[134 100 171  85 148 124] -> (73)
[117 131 186  92 133 124] -> (63)
[134 100 171  75 148 124] -> (35)
[121 128 187  85 135 124] -> (21)
[118 132 186  92 134 124] -> (3)
[133  99 172  75 148 124] -> (131)
[121 127 187  85 136 125] -> (115)
[131 101 173  78 148 124] -> (172)
[130 100 173  77 147 123] -> (89)
[116 132 186  92 134 124] -> (40)
[171 101 124  75 148 134] -> (9)
then: [173  78 148]  [124]
perm: [ 75 100 124 134 148 171]  (35)

[111  98 164 125 145 119] = (30)
[111  98 164 125 105 112] = (102)
[ 76  76 203 104 106 176] = (129)
[ 76  76 203 104 106 122] = (108)
[106 131 155 111 147 187] = (146)
[145 144 129 111 136 133] = (32)
both (102) (32):   [111]
asked: [111  98 164 125 145 119]  (30)
asked: [ 76  76 203 104 106 122]  (108)

[ 79 130  79 152 140 163 145  82 142  94 138 116 204  96 109 137 163 148
 179 174 126 127  56 135  90 198 188 127 109 180 101 128 183  99 107  68
 112  54 139 110 124 185 157 156 166 111 184 188 102 105  84 160 170 166
 116 106 133 148] = (59)
[152 127 156 117 118 101 113 157 119 151 119 136  71 150 141 120  99 116
 101  95  62 126 174 124 155  91  87 128 138  89 148 122  92 144 144 169
 135 191 117 132 128  82 108 100 100 141  95  84 142 147 159  97 102 111
 141 145 126 108] = (93)
[133 139 106 180  79 137 112 204 130  56 124 128 142 184 183 188 139 156
 127 135 174  54 105 163 185 107 148 160 116 166 188  96 111 102 116  68
 101 163 148  79 109 110 179 138 145 198 127 166  82 157 152  99  90 109
 126  94  84 170] = (29)
asked: [152 127 156 117 118 101 113 157 119 151 119 136  71 150 141 120  99 116
 101  95  62 126 174 124 155  91  87 128 138  89 148 122  92 144 144 169
 135 191 117 132 128  82 108 100 100 141  95  84 142 147 159  97 102 111
 141 145 126 108]  (93)
asked: [133 139 106 180  79 137 112 204 130  56 124 128 142 184 183 188 139 156
 127 135 174  54 105 163 185 107 148 160 116 166 188  96 111 102 116  68
 101 163 148  79 109 110 179 138 145 198 127 166  82 157 152  99  90 109
 126  94  84 170]  (29)
perm: [148 133 106 116 166 170 160  84 105 102 188 184 111 166 156 157 185 124
 110 139  54 112  68 107  99 183 128 101 180 109 127 188 198  90 135  56
 127 126 174 179 148 163 137 109  96 204 116 138  94 142  82 145 163 140
 152  79 130  79]  (59)
then: [179 174]  [126]

[103 103 110 134 128 175 146 195  85 130 122 102  99  95  98 117] -> (51)
[102  99 130  98 195 122  85 135 147 117 150 103 128  95 103 175] -> (16)
[ 95  99 175 122 134 128  98  85 103 130 195 117 147 110 103 102] -> (68)
[143 195  85 130 122 175 146 195  85 150 140 102  99  95  98 117] -> (95)
then: [130 195]  [117]
perm: [ 95 103 134 117 195 128 102 103  98 146  99 122  85 130 175 110]  (51)
perm: [175  98  99 195  95  85 103 128 117 103 110 122 134 130 102 147]  (68)
then: [146 195  85 130 122]  [102]
asked: [103 103 110 134 128 175 146 195  85 130 122 102  99  95  98 117]  (51)

[104 162 160  66 151 153  95  93  93 121  78 101 190 123 124 159 185 122
 126 129  88 106 109  80 116  71 171 112 164] -> (61)
[ 93 168  97  69 136 149  64 102 107 115 137 112 144 138 123 143 137  89
 161 124 127 120 101 119 117  73 139  91 173] -> (14)
[109 134 119  88 160 141  90  86  99 130  84 102 154 125 116 156 168 110
 118 126  89 111 111  81 119  82 165 112 171] -> (128)
[ 93 159 123 101 116  66 151 122 112 153 129 124 162 104 160 190 126 164
  88  71 109 121  80 185  78  93 106  96 171] -> (82)
[109 129 100 137 163 134  77  85 125 135 142 108 117 133 109 149 142  89
 118 123  99 132 110  86 127  91 149 110 179] -> (58)
[102 144 113  70 157 148 141  95 100 128 103 102 154 131 110 149 154  94
 133 129 109 112 102  86 119  74 143  96 166] -> (70)
[102 130  96 152 142 133  73  87 125 122 112 116 119 134 131 144 140 103
 139 123 106 136 116 102 119  93 145 112 184] -> (112)
asked: [ 93 168  97  69 136 149  64 102 107 115 137 112 144 138 123 143 137  89
 161 124 127 120 101 119 117  73 139  91 173]  (14)
perm: [164 104 162 160  66 151 153  95  93  93 121  78 101 190 123 124 159 185
 122 126 129  88 106 109  80 116  71 171 112]  (61)

[116 141 127 122 157 129 148 149 121 118 115 138 121 136 144 155 190 124
 113 145 157 144 137 124 123 112 125 133 118 123 136 106 117 125 158 124
 121 142 126 116 124 107 175 124 121 115 113 139 123 124 128 116 143] = (104)
[133 117 111 176 126 128 118 137 168 126 161 136 154 125 121 118 118 112
 125 138 119 145 116 130 122 121 168 118 139 154 129 121 112 115 122 159
 146 135 129 114 156 119 114 120 139 155 152 112 117 116 119 114 126] = (90)
[121 161 114 128 126 125 139 112 168 118 118 129 138 137 111 139 159 121
 119 132 176 112 118 146 122 154 126 130 119 118 129 120 133 168 122 125
 116 117 154 115 135 126 114 121 136 116 112 152 119 175 114 117 145] = (49)
perm: [176 122 118 129 114 161 117 128 129 126 118 135 119 112 136 120 112 118
 154 125 119 117 152 114 116 146 132 121 118 168 139 168 130 137 116 138
 111 139 125 126 119 133 115 121 122 126 112 114 145 154 121 175 159]  (49)
asked: [116 141 127 122 157 129 148 149 121 118 115 138 121 136 144 155 190 124
 113 145 157 144 137 124 123 112 125 133 118 123 136 106 117 125 158 124
 121 142 126 116 124 107 175 124 121 115 113 139 123 124 128 116 143]  (104)
asked: [133 117 111 176 126 128 118 137 168 126 161 136 154 125 121 118 118 112
 125 138 119 145 116 130 122 121 168 118 139 154 129 121 112 115 122 159
 146 135 129 114 156 119 114 120 139 155 152 112 117 116 119 114 126]  (90)
then: [122 154]  [126]
perm: [143 116 128 124 123 139 113 115 121 124 175 107 124 116 126 142 121 124
 158 125 117 106 136 123 118 133 125 112 123 124 137 144 157 145 113 124
 190 155 144 136 121 138 115 118 121 149 148 129 157 122 127 141 116]  (104)

[146 135 134 144 153  96 140 126 131 136 144 126 144 125 114 113 124 110
 140 102 137 132 138 123 122 154 121 138 160 123 117 107]  (79)
[131 128 130 129 132 123 131 128 131 128 129 127 129 130 128 126 128 119
 131 124 126 130 133 127 129 134 128 130 135 127 127 127]  (94)
[149 162 119 137 169 150 128 145  91  84 109 147  64 121 163 133 125 134
 173 167 178 120 107 116  93 111  77 150 169 122  77 188]  (139)
[125 138 119 140 127 131 118 122 112 136 143 133 139 117 114 123 129 115
 123 130 153 122 106 129 116 115 120 124 118 134 128 115]  (130)
[125 138 119 140 127 131 118 122 112 136 143 133 139 129 114 123 129 115
 123 130 153 122 106 129 116 115 120 133 118 134 128 115]  (76)
[162 149 137 169 178  64 145 121 125 150 169 128 167 116  91  93 119  84
 150  77 163 133 134 119 109 173 111 147 188 122 107  77]  (17)
perm: [ 64  77  77  84  91  93 107 109 111 116 119 119 121 122 125 128 133 134
 137 145 147 149 150 150 162 163 167 169 169 173 178 188]  (17)
asked: [125 138 119 140 127 131 118 122 112 136 143 133 139 117 114 123 129 115
 123 130 153 122 106 129 116 115 120 124 118 134 128 115]  (130)

[161 140 141 148 144 151 137 132 126 156 154 121 147 144 153 150 145 122
 155] -> (20)
[ 71 136 129 122 108 111 142 151 169  77 109 178 107 130  92 128 129 184
  87] -> (116)
[169 140 121 136 158 159 132 101 137 150 138 107 147 150 151 121 135 125
 167] -> (8)
[107 147 152 151 108 111 142 151 169  77 109 178 107 130  92 128 129 184
 184] -> (13)
[135 127 142 121 136 106 114 160 108 162 131 144 146  94 144 122 123 105
 119] -> (118)
[178 111  77 184 152 107 169 147 130 151 107 184 142 109 151 130 108 128
  92] -> (62)
perm: [ 77  92 107 107 108 109 111 128 129 130 142 147 151 151 152 169 178 184
 184]  (13)
then: [107 147 150 151]  [121]

[107 107 118 121  45 139]  (42)
[107  45 119 139 107 121]  (52)
[107 118 106 121 107 119]  (80)
[107 107 118 121 118 106]  (31)
asked: [107 107 118 121  45 139]  (42)
asked: [107  45 119 139 107 121]  (52)
then: [ 45 119]  [139]
perm: [106 107 107 118 118 121]  (31)
perm: [118 121 107 107 139  45]  (42)

[107 110 113 115 117 120 108 127 131 136 140  98 119 102 117 114 112  95
 129 122 125 105 109 154 153 150 146 141 153 136 129 154 153 117 116 114
 113 155 107 103  99  95  94  94 101  96 100 103] : (99)
[118 116 115 113 111 109 105 100  96  94  94  95  98 102 105 109 112 114
 117 119 122 125 129 134 138 142 146 150 105 152 153 154 154 155 155 154
 155 155 154 154 152 148 144 138 111 132 126 122] : (26)
[ 94  94  95  96 111 109 105 100  96  94  94  95  98 110 105 109 112 114
 117 119 122 125 154 134 138 142 146 150 105 152 153 154 120 117 116 114
 113 110 107 103  99  95  94  94 101  96 100 103] : (105)
asked: [ 94  94  95  96 111 109 105 100  96  94  94  95  98 110 105 109 112 114
 117 119 122 125 154 134 138 142 146 150 105 152 153 154 120 117 116 114
 113 110 107 103  99  95  94  94 101  96 100 103]  (105)
asked: [118 116 115 113 111 109 105 100  96  94  94  95  98 102 105 109 112 114
 117 119 122 125 129 134 138 142 146 150 105 152 153 154 154 155 155 154
 155 155 154 154 152 148 144 138 111 132 126 122]  (26)
perm: [153 136 129 154 153 117 116 114 113 155 107 103  99  95  94  94 101  96
 100 103 107 110 113 115 117 120 108 127 131 136 140  98 119 102 117 114
 112  95 129 122 125 105 109 154 153 150 146 141]  (99)
then: [ 95  98 102 105 109 112 114 117 119 122 125 129]  [134]

[132 145 157 127 157  69 116] : (119)
[ 81 153 127 122 131  69  83] : (57)
[132 145 157 127 116 129 108] : (98)
[152  87 121 144 131 155 133] : (2)
perm: [ 83  69 131 122 127 153  81]  (57)
both (57) (98):   [127]

[200 133 132 184 197  49 129  88 194 136 181 136 142] : (24)
[125 182 171 115 125 119 129 180 159 148 140 109 135] : (147)
[127 127 127 127 127 127 127 127 127 127 127 128 127] : (123)
[125 125 135 129 109 180 141 171 119 159 115 182 148] : (166)
[173 107 137 146 138 128 123 145 140 114 132 153 107] : (127)
[162  81 131 120  99 173 120 127 111 120  89 185  87] : (140)
[145 159 158 108 146 143 141 142 140  87 126  60  71] : (38)
[131 128 134 128 127 152 142 150 141 157 123 156 141] : (169)
[139 141 131 133 133 132 132 136 138 137 129 128 130] : (120)
both (24) (147):   [129]
both (127) (24):   [132]
then: [ 49 129  88 194 136 181 136]  [142]
perm: [135 129 109 180 141 171 119 159 115 182 148 125 125]  (166)
both (123) (140):   [127]
perm: [133 132 128 141 137 132 131 136 129 138 133 139 130]  (120)
then: [129 180]  [159]

[147 157 138 155 140 160 154 134 127 119  75 145 138 127  77 152  85 131
 116  56  94  73 112 189 126 114 124  80 118 132 108 132 134  95 154 158
 133 155 119 163 111 129  86 161 168  55 120 120 123  72 100 124 139 150
  96] : (182)
[124 124 118 109 135 142 138 134 131 119 126 145 112 122 152 130 139 116
 124 139 137 149 150 119 140 120 105 128 134 115 128 134 125 122 116 136
 124 133 125 122 138 113 150 118 130 162 151 120 133 152 131 151 120 126
 149] : (18)
[145 144 135 140 127 133 116 121 119 123  94 131 143 129  91 137 104 132
 121  99 119  94 115 166 122 117 137 114 125 132 110 127 127 120 140 149
 123 152 132 142 119 136  94 161 145  78 103 125 122  95 116 108 140 132
 101] : (154)
[139 156 150 174 141 145 204 147 152 147  78 103 147 139  77 152  83 154
 118  51  87  70  83 187 106 117 155 132 127 110 125 114 153  94 158 153
 160 130 104 165 105 139  85 139 167  51 128 137 124  67  98 117 123 154
  95] : (48)
[111 114 119 117 136 136 161 142 143 131 150 130 107 126 167 125 145 121
 131 144 127 155 146  96 137 131 110 129 129 122 145 134 134 125 118 118
 137 106 116 118 134 111 165  93 118 179 165 130 137 153 133 159 108 129
 160] : (160)
[112 121 118 125 142 159 203 150 155 126 129 141 105 122 139 139 137 150
 124 116 119 152 149 130 140 120 102 103 125 124 137 136 141 104 122 138
 146 113 104 133 128 109 166  86 136 180 170 126 138 150 123 164  96 146
 162] : (173)
[111 116 148 167 118 101 118 117 136 164 182  82 148 140 114 117 133 155
 145 140 116 118  84  95 105 160 160 149 113 171 154 122 138 142 146  81
 143  80 137 127 109 143 111 108 104 103 102 154 122 104 136 104 129 126
 108] : (81)
[108 113 138 163 129 106 194 148 157 163 183  84 122 138 161 119 144 147
 144 128  96 146 108  92 115 159 149 123 110 165 156 127 152 134 143  83
 160  77 110 130 113 129 153  83 106 156 159 153 136 126 133 140  96 143
 149] : (101)
[131 126 123 109 120 120 111 116 118 122 132 137 131 125 128 123 134 123
 130 145 140 135 136 125 130 127 128 148 135 116 125 124 124 138 116 126
 122 140 138 118 138 130 126 141 121 133 111 122 166 142 135 118 139 162
 125] : (174)
then: [152 130 139 116 124 139 137 149 150 119]  [140]
then: [114 125 132 110 127]  [127]
asked: [139 156 150 174 141 145 204 147 152 147  78 103 147 139  77 152  83 154
 118  51  87  70  83 187 106 117 155 132 127 110 125 114 153  94 158 153
 160 130 104 165 105 139  85 139 167  51 128 137 124  67  98 117 123 154
  95]  (48)
asked: [111 116 148 167 118 101 118 117 136 164 182  82 148 140 114 117 133 155
 145 140 116 118  84  95 105 160 160 149 113 171 154 122 138 142 146  81
 143  80 137 127 109 143 111 108 104 103 102 154 122 104 136 104 129 126
 108]  (81)

[106 131 119 119 131 135] = (7)
[127 125 107 106  89 148] = (10)
[113 161  73 106 126 127] = (33)
[127 106 113 161  73 127] = (6)
both (7) (6):   [106]
then: [127 125]  [107]
perm: [127 126 106  73 161 113]  (33)
then: [131 119 119 131]  [135]
then: [125 107]  [106]
perm: [127  73 161 113 106 127]  (6)
both (6) (7):   [106]

